x =
[[-73 -65  18 -62 -68  62 -52  49  74  48]
 [ 43  38  67  45  58  46 -70  54  68  67]
 [-65 -54  49  41  69  11  -6   8 -71 -10]]
x[0][0] = -73
x[2][4] = 69
x[0] = [-73, -65, 18, -62, -68, 62, -52, 49, 74, 48]
x[2][7] = 8
x[0][6] = -52
x[1][9] = 67
x[1][7] = 54
x[1] = [43, 38, 67, 45, 58, 46, -70, 54, 68, 67]
x[1][4] = 58
x[2] = [-65, -54, 49, 41, 69, 11, -6, 8, -71, -10]
x[2][1] = -54
x[1][0] = 43

M = [13.571, -9.834, 15.679, 11.281]
M[0] => 13.571
M[2] => 15.679

m =
[ 511   85  -14 -883 -174 -858 -403  167  473  -85  430 -645  659  -14
  -17]
m[0] = 511
m[9] = -85
m[11] = -645
m[2] = -14
m[7] = 167
m[13] = -14

grid =
7516  4927  6050  5183  4981  7244  7442  5422
5651  7065  6471  5787  6517  6434  5892  6066
5991  4293  3127  7813  2749  4443  6782  5640
6792  5382  5128  5761  4792  5818  7342  6391
5662  5831  5766  7200  5383  6451  5462  4793
3927  6812  6752  5426  7677  6920  4454  6871
5170  7055  8459  4770  7810  9086  4545  4360
5238  6527  6184  5737  6741  6145  5790  7109
6670  6440  6879  5351  5991  7489  6439  4897
6574  4816  4064  6755  3625  5095  7236  6013
Rows and columns are counted from 0.
(0, 0) => 7516
(4, 6) => 5462
(3, 6) => 7342
(9, 3) => 6755
(7, 3) => 5737
(3, 5) => 5818
(1, 5) => 6434
(4, 2) => 5766
(5, 4) => 7677
(5, 2) => 6752
(5, 0) => 3927
(7, 2) => 6184
(8, 6) => 6439
(8, 1) => 6440
(5, 3) => 5426
(1, 4) => 6517
(8, 3) => 5351
(7, 1) => 6527
(3, 4) => 4792
(4, 5) => 6451
(0, 4) => 4981
(3, 2) => 5128
(0, 7) => 5422
(9, 7) => 6013
(1, 6) => 5892
(6, 7) => 4360
(9, 5) => 5095
(0, 6) => 7442
(0, 2) => 6050
(9, 2) => 4064
(6, 0) => 5170
(6, 3) => 4770
(9, 0) => 6574

B = [-35, 13, 41, 91, 38, 16, -52]
B[0]: -35
B[3]: 91

X = 9	5	3	0	9	1	2	7	6
X[-9] = 9
X[1] = 5
X[-7] = 3

W =
[[-53 -88  74 -50 -69 -85 -51  -6  17  24  48 -31  33]
 [-45   7  11  40 -26 -35 -31  64 -11   3 -17 -12 -44]
 [  7  65  -8  56  74  81 -55 -48 -37 -32  33 -80  39]]
Indices start at 0.
(0, 0): -53
(1, 12): -44
(1, 0): -45
(1, 7): 64
(2, 3): 56
(0, 11): -31
(2, 0): 7
(0, 5): -85
(1, 4): -26
(1, 5): -35
(1, 9): 3
(2, 8): -37
(0, 9): 24

a =
[[-39  66   4 -49  49  44 -42  13  71 -57 -11  60 -39  22  65  22]
 [ 35  -3  40  33  -3 -34  35  41  37  20  39 -17  35 -57  22 -56]
 [-19  18 -59 -25   8  39 -22 -55 -16 -19 -31  27 -21  53   0  52]
 [ 48 -40  10  46 -18 -60  47   4 -49  44  37 -37  48 -30 -64 -26]
 [-55 -15   9 -51  10 -39 -54  12 -21 -47 -41 -16 -54 -42 -54 -41]
 [-24 -56 -30  -8 -63 -23 -19 -32 -36   7 -46 -59 -25 -49  -9 -52]
 [-17  15 -59 -22   2  42 -19 -56 -18 -15 -32  25 -20  53   3  52]
 [-56 -30 -24 -47 -50  -7 -52 -21   8 -39 -60 -40 -56 -54  25 -58]]
Indices start at 0.
(0, 0) -> -39
(1, 5) -> -34
(1, 7) -> 41
(1, 2) -> 40
(3, 15) -> -26
(3, 5) -> -60
(1, 10) -> 39
(4, 2) -> 9
(6, 11) -> 25
(0, 6) -> -42
(2, 1) -> 18
(4, 14) -> -54
(6, 12) -> -20
(4, 4) -> 10
(5, 14) -> -9
(1, 13) -> -57
(3, 10) -> 37
(1, 6) -> 35
(7, 9) -> -39
(7, 3) -> -47
(5, 6) -> -19
(7, 12) -> -56
(1, 9) -> 20
(7, 13) -> -54
(5, 10) -> -46
(5, 7) -> -32
(2, 10) -> -31
(6, 4) -> 2
(0, 2) -> 4
(0, 7) -> 13
(2, 2) -> -59
(3, 3) -> 46
(6, 2) -> -59
(4, 13) -> -42
(0, 8) -> 71
(3, 2) -> 10

data = [1, 5, 4, 9, 6, 7, 5, 4]
data[0] => 1
data[6] => 5
data[1] => 5
data[5] => 7

arr =
[[-11 -29  10  -8 -15 -15 -71   8  12]
 [ -2  -2  -2  -8   8  -6  -3   7   3]
 [  0  -4   0   2   3   4  -5   6  -4]
 [  5 -31   1  19  37   4  -1 -10   6]
 [-13  15  15  11  14 -13   3  -5 -21]
 [ -1 -21  24  29   2  -9 -21  -6   4]
 [ 24   5  -4  15 -12 -20  -4 -15  20]
 [  5  13  15   8   4 -33  39   3  47]
 [ -6   1   2   4   7  -7  -6   8   2]
 [-21 -15  -7   7   1  31 -13 -33  10]]
arr[0][0] => -11
arr[5][1] => -21
arr[:, 5] => [-15, -6, 4, 4, -13, -9, -20, -33, -7, 31]
arr[4][3] => 11
arr[2] => [0, -4, 0, 2, 3, 4, -5, 6, -4]
arr[:, 7] => [8, 7, 6, -10, -5, -6, -15, 3, 8, -33]
arr[3][6] => -1
arr[4][4] => 14
arr[9][7] => -33
arr[5][7] => -6
arr[4][5] => -13
arr[9][6] => -13
arr[4] => [-13, 15, 15, 11, 14, -13, 3, -5, -21]
arr[3][8] => 6
arr[5][3] => 29
arr[0][7] => 8
arr[3][7] => -10
arr[:, 1] => [-29, -2, -4, -31, 15, -21, 5, 13, 1, -15]
arr[:, 4] => [-15, 8, 3, 37, 14, 2, -12, 4, 7, 1]
arr[6][2] => -4
arr[8][8] => 2
arr[7][5] => -33
arr[5][0] => -1
arr[3][3] => 19
arr[0] => [-11, -29, 10, -8, -15, -15, -71, 8, 12]
arr[2][2] => 0
arr[4][6] => 3
arr[6] => [24, 5, -4, 15, -12, -20, -4, -15, 20]
arr[8][6] => -6
arr[1][2] => -2
arr[7][3] => 8
arr[6][5] => -20
arr[0][6] => -71
arr[8][1] => 1
arr[8] => [-6, 1, 2, 4, 7, -7, -6, 8, 2]

A = [-68  50   1  86  47   3 -59  51  85  76  33  68]
A[0] -> -68
A[2] -> 1
A[5] -> 3
